Here is a tiny trained network, its code and every weight. The questions are about switching its units off for an input and a class, where a switched-off unit gives its printed mean instead of its output.

import numpy as np


def w(rows, s, z=0):
    codes = np.array(rows[::2]) - 128.0
    scale = np.full(codes.shape[1], s)
    scale[-1] = z or s
    return codes * scale


def f(y):
    return y / 2 * (1 + np.tanh(0.7978845608 * (y + 0.044715 * y**3)))


def log_softmax(a):
    a = a - a.max(-1, keepdims=True)
    return a - np.log(np.exp(a).sum(-1, keepdims=True))


def net(x, mask):
    res = np.array(x, float).reshape(1, 8) / 4 @ E
    y = f(res @ A[0][:, :-1].T + A[0][:, -1])
    res = res + np.where(mask, y, B[0][:, -1]) @ B[0][:, :-1]
    return log_softmax(res[-1] @ U[:, :-1].T + U[:, -1])


A, B = {}, {}
E = w([
[122,158,87,77],'x0',
[186,223,67,97],'x1',
[214,106,1,132],'x2',
[116,107,107,185],'x3',
[227,120,117,112],'x4',
[88,146,95,135],'x5',
[124,143,190,250],'x6',
[122,110,203,91],'x7',
],0.0067)
A[0] = w([
[101,106,112,136,182],'neuron 0',
[103,61,164,184,80],'neuron 1',
[133,107,47,127,132],'neuron 2',
[125,86,101,179,108],'neuron 3',
[139,179,85,156,158],'neuron 4',
[139,148,94,99,143],'neuron 5',
[99,136,145,125,94],'neuron 6',
[129,120,107,132,100],'neuron 7',
[128,129,51,133,123],'neuron 8',
[159,82,149,149,160],'neuron 9',
[104,202,146,177,169],'neuron 10',
[92,156,89,94,139],'neuron 11',
[184,121,94,108,159],'neuron 12',
[160,85,54,131,151],'neuron 13',
[108,158,150,95,141],'neuron 14',
[171,169,149,4,151],'neuron 15',
[66,121,161,138,125],'neuron 16',
[179,63,121,187,253],'neuron 17',
[110,154,24,172,238],'neuron 18',
[141,147,146,154,149],'neuron 19',
[93,154,156,69,121],'neuron 20',
[187,146,155,122,192],'neuron 21',
[152,135,136,144,148],'neuron 22',
[138,105,130,189,136],'neuron 23',
[207,109,112,138,223],'neuron 24',
[147,117,129,141,137],'neuron 25',
[203,75,127,127,200],'neuron 26',
[165,56,134,89,143],'neuron 27',
[143,200,130,147,181],'neuron 28',
[132,75,108,146,181],'neuron 29',
[93,138,138,122,90],'neuron 30',
[119,112,70,128,177],'neuron 31',
[77,82,165,84,108],'neuron 32',
[147,137,126,163,185],'neuron 33',
],0.014,0.0032)
B[0] = w([
[151,118,113,141,153],'neuron 0',
[132,143,122,228,218],'neuron 1',
[219,135,120,142,196],'neuron 2',
[156,158,134,132,159],'neuron 3',
[163,116,93,90,176],'neuron 4',
[157,145,154,112,177],'neuron 5',
[134,101,134,143,149],'neuron 6',
[145,133,125,133,129],'neuron 7',
[215,127,126,127,187],'neuron 8',
[89,156,112,162,165],'neuron 9',
[112,84,81,83,197],'neuron 10',
[161,114,174,122,173],'neuron 11',
[149,152,101,123,203],'neuron 12',
[188,149,100,130,208],'neuron 13',
[120,97,176,116,164],'neuron 14',
[75,181,195,57,254],'neuron 15',
[138,79,133,183,212],'neuron 16',
[97,169,56,157,214],'neuron 17',
[249,85,81,82,229],'neuron 18',
[105,118,115,130,149],'neuron 19',
[131,91,209,146,187],'neuron 20',
[66,136,137,96,176],'neuron 21',
[120,126,107,122,140],'neuron 22',
[128,141,101,157,171],'neuron 23',
[93,148,77,105,211],'neuron 24',
[118,134,109,132,135],'neuron 25',
[70,171,107,111,200],'neuron 26',
[73,176,141,128,176],'neuron 27',
[104,118,102,66,172],'neuron 28',
[137,148,100,140,160],'neuron 29',
[125,105,136,136,147],'neuron 30',
[196,131,123,122,174],'neuron 31',
[125,94,164,189,203],'neuron 32',
[120,131,92,126,155],'neuron 33',
],0.022,0.0079)
U = w([
[201,188,118,130,191],'0',
[106,207,80,154,2],'1',
[107,10,155,184,98],'2',
[104,92,66,89,211],'3',
[132,211,255,83,83],'4',
[116,196,97,221,89],'5',
],0.0076,0.0016)

Each question gives the input, the list of numbers given to net, and the class t.
The units are the neurons (one row each of A and B). Each row of codes is followed by its name. A weight is (code - 128) times the scale printed after its matrix; where a second scale follows, it is the last column's (A, B and U).
mask holds one flag per neuron, in row order. A switched-off neuron (its flag False) gives its mean, the last column of its row in B, instead of its output. The means were averaged over made-up inputs and are rounded, as every weight is.
A unit's drop is (log p(t) with every unit on - log p(t) with that unit switched off) / (log p(t) with every unit on - log p(t) with every unit switched off).
The circuit of an input: a set's keep is (log p(t) with only the set's units on - log p(t) with every unit switched off) / (log p(t) with every unit on - log p(t) with every unit switched off). Starting from the 12 units with the biggest drops (on a tie, the unit counted first), units are removed one at a time, each time the one whose removal leaves the highest keep (on an exact tie, the one counted first), for as long as the keep stays at least 0.8.
units of the circuit, in order: the units of the circuit, biggest drop first
unit that matters most: the unit with the biggest drop
k most important neurons: the k neurons with the biggest drops, biggest first
drop of u: that unit's drop, to one decimal
input [-6,8,2,-5,-2,-6,0,2], class 4: unit that matters most : neuron 15
input [-5,3,-5,-5,1,-2,1,-3], class 4: units of the circuit, in order : neuron 18; neuron 17
input [-7,-2,-1,3,-8,6,-7,-7], class 0: units of the circuit, in order : neuron 18; neuron 31
input [-1,-5,7,-5,8,4,-5,4], class 1: units of the circuit, in order : neuron 26; neuron 27
input [8,-6,-4,2,5,-7,2,-7], class 5: units of the circuit, in order : neuron 15; neuron 18
input [-5,0,-6,4,3,-1,-1,-6], class 5: units of the circuit, in order : neuron 18; neuron 15
input [-5,2,-8,-7,7,4,6,-5], class 3: units of the circuit, in order : neuron 10; neuron 28
input [4,1,0,5,-5,-3,7,-1], class 3: units of the circuit, in order : neuron 10; neuron 2
input [-6,-2,-8,-3,3,-8,6,-1], class 5: 3 most important neurons : neuron 1; neuron 9; neuron 17
input [7,-8,6,4,7,-4,8,-4], class 1: 2 most important neurons : neuron 24; neuron 26
input [0,-4,-8,5,4,5,-7,8], class 2: 2 most important neurons : neuron 32; neuron 16
input [-6,-1,7,7,8,0,0,7], class 1: drop of neuron 26 : 0.1
input [1,0,-1,2,5,6,4,-2], class 3: drop of neuron 10 : 0.1
input [-6,-8,8,7,-2,7,0,-7], class 0: drop of neuron 18 : 0.5
input [0,6,-8,6,-3,-7,5,-3], class 3: units of the circuit, in order : neuron 10
input [-1,1,4,-4,2,6,8,7], class 1: drop of neuron 19 : 0.0
